Below are the code and all the weights of a small trained network. Each question names an input and a class and asks about switching units off, where a switched-off unit gives its printed mean instead of its output.

import numpy as np


def w(rows, s, z=0):
    codes = np.array(rows[::2]) - 128.0
    scale = np.full(codes.shape[1], s)
    scale[-1] = z or s
    return codes * scale


def f(y):
    return y / 2 * (1 + np.tanh(0.7978845608 * (y + 0.044715 * y**3)))


def log_softmax(a):
    a = a - a.max(-1, keepdims=True)
    return a - np.log(np.exp(a).sum(-1, keepdims=True))


def net(x, mask):
    res = np.array(x, float).reshape(1, 4) / 4 @ E
    y = f(res @ A[0][:, :-1].T + A[0][:, -1])
    res = res + np.where(mask, y, B[0][:, -1]) @ B[0][:, :-1]
    return log_softmax(res[-1] @ U[:, :-1].T + U[:, -1])


A, B = {}, {}
E = w([
[42,97,91,56,110],'x0',
[77,205,158,91,212],'x1',
[187,95,95,95,186],'x2',
[106,57,246,171,127],'x3',
],0.012)
A[0] = w([
[108,10,173,124,113,149],'n0',
[137,13,195,171,123,156],'n1',
[184,90,90,76,132,161],'n2',
[100,166,76,75,154,183],'n3',
[192,126,52,98,131,165],'n4',
[174,127,50,61,120,147],'n5',
[141,113,98,203,69,168],'n6',
[186,50,150,161,43,201],'n7',
[204,136,24,122,146,193],'n8',
[38,134,159,56,150,154],'n9',
[113,151,88,35,209,216],'n10',
[58,146,105,157,86,210],'n11',
[122,95,169,135,69,92],'n12',
[131,46,192,171,111,130],'n13',
[135,185,70,40,178,97],'n14',
[173,119,103,166,58,172],'n15',
[154,151,77,160,97,81],'n16',
[156,157,199,155,230,163],'n17',
[124,169,198,116,213,146],'n18',
[48,151,89,66,125,124],'n19',
[12,126,143,77,132,118],'n20',
[67,56,131,114,121,237],'n21',
[136,224,153,171,123,231],'n22',
[83,201,131,159,104,254],'n23',
],0.012,0.0047)
B[0] = w([
[168,25,171,69,167,224],'n0',
[169,72,184,83,194,249],'n1',
[91,113,109,148,240,189],'n2',
[45,141,82,51,100,210],'n3',
[97,149,42,143,213,213],'n4',
[86,109,35,122,174,216],'n5',
[209,147,84,126,119,198],'n6',
[255,116,94,143,155,253],'n7',
[102,176,22,125,216,240],'n8',
[75,80,100,209,37,217],'n9',
[15,124,139,103,128,242],'n10',
[165,114,121,109,69,184],'n11',
[162,109,143,78,129,177],'n12',
[168,102,194,86,164,225],'n13',
[45,162,146,53,136,226],'n14',
[214,167,57,156,130,202],'n15',
[133,200,56,133,114,161],'n16',
[86,210,243,205,186,218],'n17',
[60,161,191,225,120,208],'n18',
[61,92,81,123,51,209],'n19',
[105,76,82,185,19,215],'n20',
[125,17,127,125,114,203],'n21',
[145,224,187,81,87,199],'n22',
[136,165,167,82,39,196],'n23',
],0.0089,0.013)
U = w([
[88,100,90,125,11,154],'0',
[120,216,201,181,127,166],'1',
[130,138,117,123,123,3],'2',
[202,73,161,61,145,159],'3',
[68,164,73,63,168,131],'4',
[102,81,169,156,141,80],'5',
[198,213,81,116,82,122],'6',
[182,131,54,195,172,141],'7',
],0.011,0.0039)

Each question gives the input, the list of numbers given to net, and the class t.
The units are the neurons (one row each of A and B). Each row of codes is followed by its name. A weight is (code - 128) times the scale printed after its matrix; where a second scale follows, it is the last column's (A, B and U).
mask holds one flag per neuron, in row order. A switched-off neuron (its flag False) gives its mean, the last column of its row in B, instead of its output. The means were averaged over made-up inputs and are rounded, as every weight is.
A unit's drop is (log p(t) with every unit on - log p(t) with that unit switched off) / (log p(t) with every unit on - log p(t) with every unit switched off).
The circuit of an input: a set's keep is (log p(t) with only the set's units on - log p(t) with every unit switched off) / (log p(t) with every unit on - log p(t) with every unit switched off). Starting from the 12 units with the biggest drops (on a tie, the unit counted first), units are removed one at a time, each time the one whose removal leaves the highest keep (on an exact tie, the one counted first), for as long as the keep stays at least 0.8.
units of the circuit, in order: the units of the circuit, biggest drop first
top k neurons: the k neurons with the biggest drops, biggest first
drop when u is switched off: that unit's drop, to one decimal
input [-6,0,-2,-6], class 6: units of the circuit, in order	n22
input [8,-5,-3,-6], class 0: top 3 neurons	n19, n20, n11
input [8,-1,2,5], class 0: top 4 neurons	n20, n9, n19, n7
input [-2,8,4,-1], class 1: top 2 neurons	n17, n18
input [7,-1,-3,6], class 3: top 2 neurons	n0, n1
input [2,6,-8,8], class 0: top 4 neurons	n20, n9, n23, n11
input [-4,1,4,5], class 1: top 3 neurons	n17, n18, n21
input [3,0,1,-1], class 0: drop when n4 is switched off	0.1
input [-4,4,4,-1], class 1: drop when n17 is switched off	0.2
input [7,2,7,7], class 5: drop when n9 is switched off	0.2
input [1,-2,-8,-6], class 6: drop when n7 is switched off	-0.2
